Below are the code and all the weights of a small trained network. Each question names an input and a class and asks about switching units off, where a switched-off unit gives its printed mean instead of its output.

import numpy as np


def w(rows, s, z=0):
    codes = np.array(rows[::2]) - 128.0
    scale = np.full(codes.shape[1], s)
    scale[-1] = z or s
    return codes * scale


def norm(h):
    return h / np.sqrt((h * h).mean(-1, keepdims=True) + 1e-5)


def f(y):
    return y / 2 * (1 + np.tanh(0.7978845608 * (y + 0.044715 * y**3)))


def log_softmax(a):
    a = a - a.max(-1, keepdims=True)
    return a - np.log(np.exp(a).sum(-1, keepdims=True))


def net(x, mask):
    res = np.array(x, float).reshape(1, 3) / 4 @ E
    u = 0
    for l in range(2):
        y = f(norm(res) @ A[l][:, :-1].T + A[l][:, -1])
        res = res + np.where(mask[u : u + 16], y, B[l][:, -1]) @ B[l][:, :-1]
        u += 16
    return log_softmax(norm(res)[-1] @ U[:, :-1].T + U[:, -1])


A, B = {}, {}
E = w([
[68,210,170,77,83,199,184,172,168],'x0',
[209,100,162,220,126,100,177,254,62],'x1',
[96,131,104,32,202,177,26,228,48],'x2',
],0.0086)
A[0] = w([
[174,214,217,63,96,112,129,117,101,61],'0.n0',
[177,144,29,134,223,172,196,144,174,139],'0.n1',
[90,114,130,123,61,135,56,103,146,89],'0.n2',
[141,187,75,117,213,179,172,53,115,102],'0.n3',
[93,62,158,101,17,37,54,159,129,87],'0.n4',
[142,82,188,157,108,136,58,91,94,82],'0.n5',
[167,129,70,145,163,133,177,186,144,111],'0.n6',
[26,104,178,169,160,146,169,75,19,20],'0.n7',
[11,2,187,143,84,131,21,216,186,95],'0.n8',
[86,58,190,185,99,154,132,112,200,90],'0.n9',
[119,175,49,136,121,113,157,128,92,7],'0.n10',
[183,89,195,93,87,71,49,113,132,68],'0.n11',
[203,162,136,62,107,119,58,154,125,83],'0.n12',
[107,135,197,102,79,65,99,117,85,2],'0.n13',
[85,164,83,146,145,175,184,162,149,87],'0.n14',
[229,232,223,38,90,124,116,101,101,85],'0.n15',
],0.0072,0.0059)
B[0] = w([
[122,94,83,137,139,130,137,128,138,132],'0.n0',
[121,137,135,138,128,133,121,123,125,153],'0.n1',
[134,96,154,132,101,110,124,155,128,197],'0.n2',
[129,102,157,141,101,102,117,156,130,231],'0.n3',
[116,145,118,148,136,167,127,122,138,81],'0.n4',
[92,127,100,145,152,159,150,127,143,126],'0.n5',
[96,107,168,124,85,139,89,112,144,211],'0.n6',
[178,129,135,128,131,179,128,120,186,9],'0.n7',
[172,152,114,112,117,122,148,112,123,233],'0.n8',
[177,161,113,80,161,117,133,139,110,240],'0.n9',
[179,83,125,125,153,170,111,153,236,7],'0.n10',
[99,133,104,150,149,153,138,126,141,108],'0.n11',
[173,165,117,125,118,134,142,109,131,197],'0.n12',
[188,80,122,124,156,201,108,158,254,7],'0.n13',
[122,105,78,151,151,115,126,131,146,181],'0.n14',
[122,108,107,125,144,99,138,137,142,161],'0.n15',
],0.024,0.0014)
A[1] = w([
[104,88,168,57,116,154,44,61,234,54],'1.n0',
[157,171,87,165,7,201,121,40,158,98],'1.n1',
[204,110,74,120,99,69,115,132,109,158],'1.n2',
[113,144,118,93,93,143,111,35,178,89],'1.n3',
[130,114,140,140,138,132,143,115,124,108],'1.n4',
[63,165,168,147,118,185,128,90,118,169],'1.n5',
[211,139,119,137,123,146,159,93,184,100],'1.n6',
[76,162,106,102,112,197,219,230,240,3],'1.n7',
[186,50,97,196,205,157,48,64,156,4],'1.n8',
[194,152,167,175,97,137,216,42,236,123],'1.n9',
[152,38,93,143,91,97,104,192,164,143],'1.n10',
[152,68,41,161,148,135,95,115,164,50],'1.n11',
[178,141,124,47,188,212,49,198,162,84],'1.n12',
[55,187,166,125,123,178,177,114,122,134],'1.n13',
[136,116,136,112,167,154,105,166,116,84],'1.n14',
[173,106,202,215,102,199,148,231,165,64],'1.n15',
],0.015,0.0045)
B[1] = w([
[132,69,150,141,103,82,111,253,131,201],'1.n0',
[143,123,176,104,146,100,138,101,156,156],'1.n1',
[120,112,145,129,144,137,141,116,187,252],'1.n2',
[130,99,126,168,123,129,122,218,97,219],'1.n3',
[32,134,141,28,144,149,99,144,96,125],'1.n4',
[146,130,126,104,143,118,172,132,204,188],'1.n5',
[173,164,150,102,123,115,130,104,129,150],'1.n6',
[35,101,42,238,165,197,141,65,84,199],'1.n7',
[50,129,60,192,133,187,160,108,111,164],'1.n8',
[164,200,95,65,110,168,96,99,98,254],'1.n9',
[135,138,155,101,142,120,145,124,168,146],'1.n10',
[104,101,160,158,170,117,140,74,147,137],'1.n11',
[208,202,142,96,103,138,131,76,113,212],'1.n12',
[126,94,158,144,157,109,113,76,144,227],'1.n13',
[106,143,98,76,73,112,140,97,191,150],'1.n14',
[122,64,123,119,120,84,88,234,144,191],'1.n15',
],0.02,0.0062)
U = w([
[198,231,108,50,95,128,92,78,87,186],'0',
[120,68,143,140,102,63,85,254,117,166],'1',
[45,116,60,207,170,161,138,58,103,202],'2',
[121,115,205,119,180,80,175,69,208,172],'3',
[157,102,175,135,153,184,139,123,133,29],'4',
[156,113,193,153,143,201,124,124,141,35],'5',
[146,141,182,170,111,180,173,135,144,2],'6',
],0.017,0.006)

Each question gives the input, the list of numbers given to net, and the class t.
The units are the neurons (one row each of A and B). Each row of codes is followed by its name. A weight is (code - 128) times the scale printed after its matrix; where a second scale follows, it is the last column's (A, B and U).
mask holds one flag per neuron, layer by layer. A switched-off neuron (its flag False) gives its mean, the last column of its row in B, instead of its output. The means were averaged over made-up inputs and are rounded, as every weight is.
A unit's drop is (log p(t) with every unit on - log p(t) with that unit switched off) / (log p(t) with every unit on - log p(t) with every unit switched off).
most important unit: the unit with the biggest drop
top k neurons: the k neurons with the biggest drops, biggest first
k most important neurons of layer l: the k neurons of layer l with the biggest drops, biggest first
drop when u is switched off: that unit's drop, to one decimal
input [-3,-4,2], class 1: 4 most important neurons of layer 1 : 1.n9, 1.n7, 1.n12, 1.n13
input [8,-4,2], class 2: most important unit : 1.n7
input [5,5,-5], class 0: 2 most important neurons of layer 0 : 0.n3, 0.n2
input [-6,-1,-6], class 0: 2 most important neurons of layer 1 : 1.n9, 1.n7
input [-6,-6,4], class 1: top 4 neurons : 0.n14, 1.n0, 1.n7, 0.n0
input [-3,-1,1], class 3: top 2 neurons : 1.n5, 0.n14
input [5,-5,1], class 1: top 2 neurons : 1.n0, 0.n5
input [-2,3,3], class 3: top 2 neurons : 1.n9, 1.n7
input [3,-3,-2], class 3: 4 most important neurons of layer 1 : 1.n9, 1.n0, 1.n7, 1.n15
input [-2,3,0], class 3: top 2 neurons : 1.n5, 0.n3
input [-3,3,2], class 3: top 3 neurons : 1.n9, 1.n5, 1.n7
input [-4,3,-4], class 0: top 2 neurons : 0.n14, 1.n7
input [8,-6,7], class 2: top 2 neurons : 1.n7, 0.n9
input [4,3,-3], class 2: most important unit : 0.n3
input [8,7,-5], class 2: top 2 neurons : 1.n7, 0.n3
input [3,-4,3], class 1: 2 most important neurons of layer 1 : 1.n7, 1.n9
input [7,-8,-3], class 1: top 2 neurons : 1.n0, 1.n3
input [0,3,1], class 3: 2 most important neurons of layer 0 : 0.n3, 0.n2
input [7,-8,-1], class 1: drop when 1.n0 is switched off : 0.5
input [-5,3,-8], class 0: most important unit : 1.n9
input [7,2,-5], class 2: drop when 1.n7 is switched off : 1.3
input [7,0,5], class 2: drop when 1.n7 is switched off : 1.2
input [4,0,-6], class 0: drop when 1.n9 is switched off : 0.3
